Here is a tiny trained network, its code and every weight. The questions are about switching its units off for an input and a class, where a switched-off unit gives its printed mean instead of its output.

import numpy as np


def w(rows, s, z=0):
    codes = np.array(rows[::2]) - 128.0
    scale = np.full(codes.shape[1], s)
    scale[-1] = z or s
    return codes * scale


def f(y):
    return y / 2 * (1 + np.tanh(0.7978845608 * (y + 0.044715 * y**3)))


def log_softmax(a):
    a = a - a.max(-1, keepdims=True)
    return a - np.log(np.exp(a).sum(-1, keepdims=True))


def net(x, mask):
    res = np.array(x, float).reshape(1, 5) / 4 @ E
    y = f(res @ A[0][:, :-1].T + A[0][:, -1])
    res = res + np.where(mask, y, B[0][:, -1]) @ B[0][:, :-1]
    return log_softmax(res[-1] @ U[:, :-1].T + U[:, -1])


A, B = {}, {}
E = w([
[190,80,139,182,80,205,163,108],'x0',
[126,110,154,162,127,81,92,11],'x1',
[65,115,6,139,121,97,75,133],'x2',
[98,185,110,123,176,200,109,111],'x3',
[163,198,57,153,194,143,156,105],'x4',
],0.013)
A[0] = w([
[192,105,111,75,118,230,132,202,213],'neuron 0',
[152,131,190,131,84,128,108,64,255],'neuron 1',
[133,170,65,142,175,185,102,156,113],'neuron 2',
[74,193,73,105,130,166,100,148,204],'neuron 3',
[111,129,109,117,126,70,105,184,106],'neuron 4',
[218,136,130,113,123,89,162,83,164],'neuron 5',
[180,144,112,101,184,147,176,180,162],'neuron 6',
[53,96,104,74,92,102,117,185,90],'neuron 7',
[168,108,80,124,88,163,174,158,170],'neuron 8',
[116,134,85,118,98,219,96,183,87],'neuron 9',
[114,101,130,170,97,158,132,146,48],'neuron 10',
[69,131,87,85,90,119,129,118,75],'neuron 11',
[99,134,77,144,198,164,100,86,88],'neuron 12',
[110,89,61,140,132,59,52,118,152],'neuron 13',
[139,86,136,127,79,108,75,97,222],'neuron 14',
[110,216,64,135,173,74,119,121,123],'neuron 15',
[255,110,154,143,92,179,209,129,87],'neuron 16',
[122,180,140,102,158,181,166,132,130],'neuron 17',
],0.012,0.0052)
B[0] = w([
[205,107,203,179,207,127,222,170,226],'neuron 0',
[67,41,193,140,112,172,142,148,218],'neuron 1',
[128,157,114,141,130,175,160,98,207],'neuron 2',
[93,204,37,114,75,106,148,129,215],'neuron 3',
[83,96,131,92,90,97,164,127,170],'neuron 4',
[120,96,247,140,176,135,197,170,187],'neuron 5',
[81,131,141,182,147,128,162,154,203],'neuron 6',
[50,97,171,80,137,2,71,165,187],'neuron 7',
[101,95,230,159,159,150,205,102,186],'neuron 8',
[174,138,135,106,203,120,226,221,180],'neuron 9',
[120,142,154,92,150,162,143,147,145],'neuron 10',
[87,124,79,139,59,148,95,128,161],'neuron 11',
[183,132,98,85,132,122,140,20,189],'neuron 12',
[154,137,71,217,71,204,77,194,213],'neuron 13',
[83,47,134,152,169,161,83,102,194],'neuron 14',
[137,203,65,86,224,140,220,106,218],'neuron 15',
[175,70,158,217,104,241,77,165,252],'neuron 16',
[115,96,162,146,149,171,131,109,188],'neuron 17',
],0.0087,0.017)
U = w([
[109,218,67,129,116,137,110,2,24],'0',
[116,176,141,117,185,107,233,151,196],'1',
[54,129,99,80,78,49,62,202,103],'2',
[23,88,228,16,132,56,79,54,162],'3',
[188,135,130,75,125,77,89,114,2],'4',
[112,62,164,230,117,163,126,135,192],'5',
],0.0091,0.0029)

Each question gives the input, the list of numbers given to net, and the class t.
The units are the neurons (one row each of A and B). Each row of codes is followed by its name. A weight is (code - 128) times the scale printed after its matrix; where a second scale follows, it is the last column's (A, B and U).
mask holds one flag per neuron, in row order. A switched-off neuron (its flag False) gives its mean, the last column of its row in B, instead of its output. The means were averaged over made-up inputs and are rounded, as every weight is.
A unit's drop is (log p(t) with every unit on - log p(t) with that unit switched off) / (log p(t) with every unit on - log p(t) with every unit switched off).
The circuit of an input: a set's keep is (log p(t) with only the set's units on - log p(t) with every unit switched off) / (log p(t) with every unit on - log p(t) with every unit switched off). Starting from the 12 units with the biggest drops (on a tie, the unit counted first), units are removed one at a time, each time the one whose removal leaves the highest keep (on an exact tie, the one counted first), for as long as the keep stays at least 0.8.
circuit, biggest first: the units of the circuit, biggest drop first
top k neurons: the k neurons with the biggest drops, biggest first
drop when u is switched off: that unit's drop, to one decimal
input [-1,-2,-1,-5,0], class 3: circuit, biggest first => (neuron 13; neuron 16; neuron 0; neuron 9)
input [-8,7,-8,-8,-3], class 3: circuit, biggest first => (neuron 16)
input [-2,-6,-5,-7,5], class 5: top 2 neurons => (neuron 16; neuron 15)
input [-6,-4,5,-3,5], class 0: top 2 neurons => (neuron 15; neuron 0)
input [6,-7,3,-3,1], class 1: top 3 neurons => (neuron 9; neuron 13; neuron 0)
input [-4,2,4,-5,3], class 0: top 2 neurons => (neuron 15; neuron 1)
input [-3,-5,-8,0,0], class 5: top 2 neurons => (neuron 15; neuron 16)
input [-2,-8,1,-3,-3], class 1: top 2 neurons => (neuron 0; neuron 9)
input [-8,5,-3,-1,-2], class 3: drop when neuron 16 is switched off => 0.5
input [-6,-5,8,3,-2], class 2: drop when neuron 7 is switched off => 1.1
input [-5,5,4,-1,-5], class 2: drop when neuron 13 is switched off => 0.4
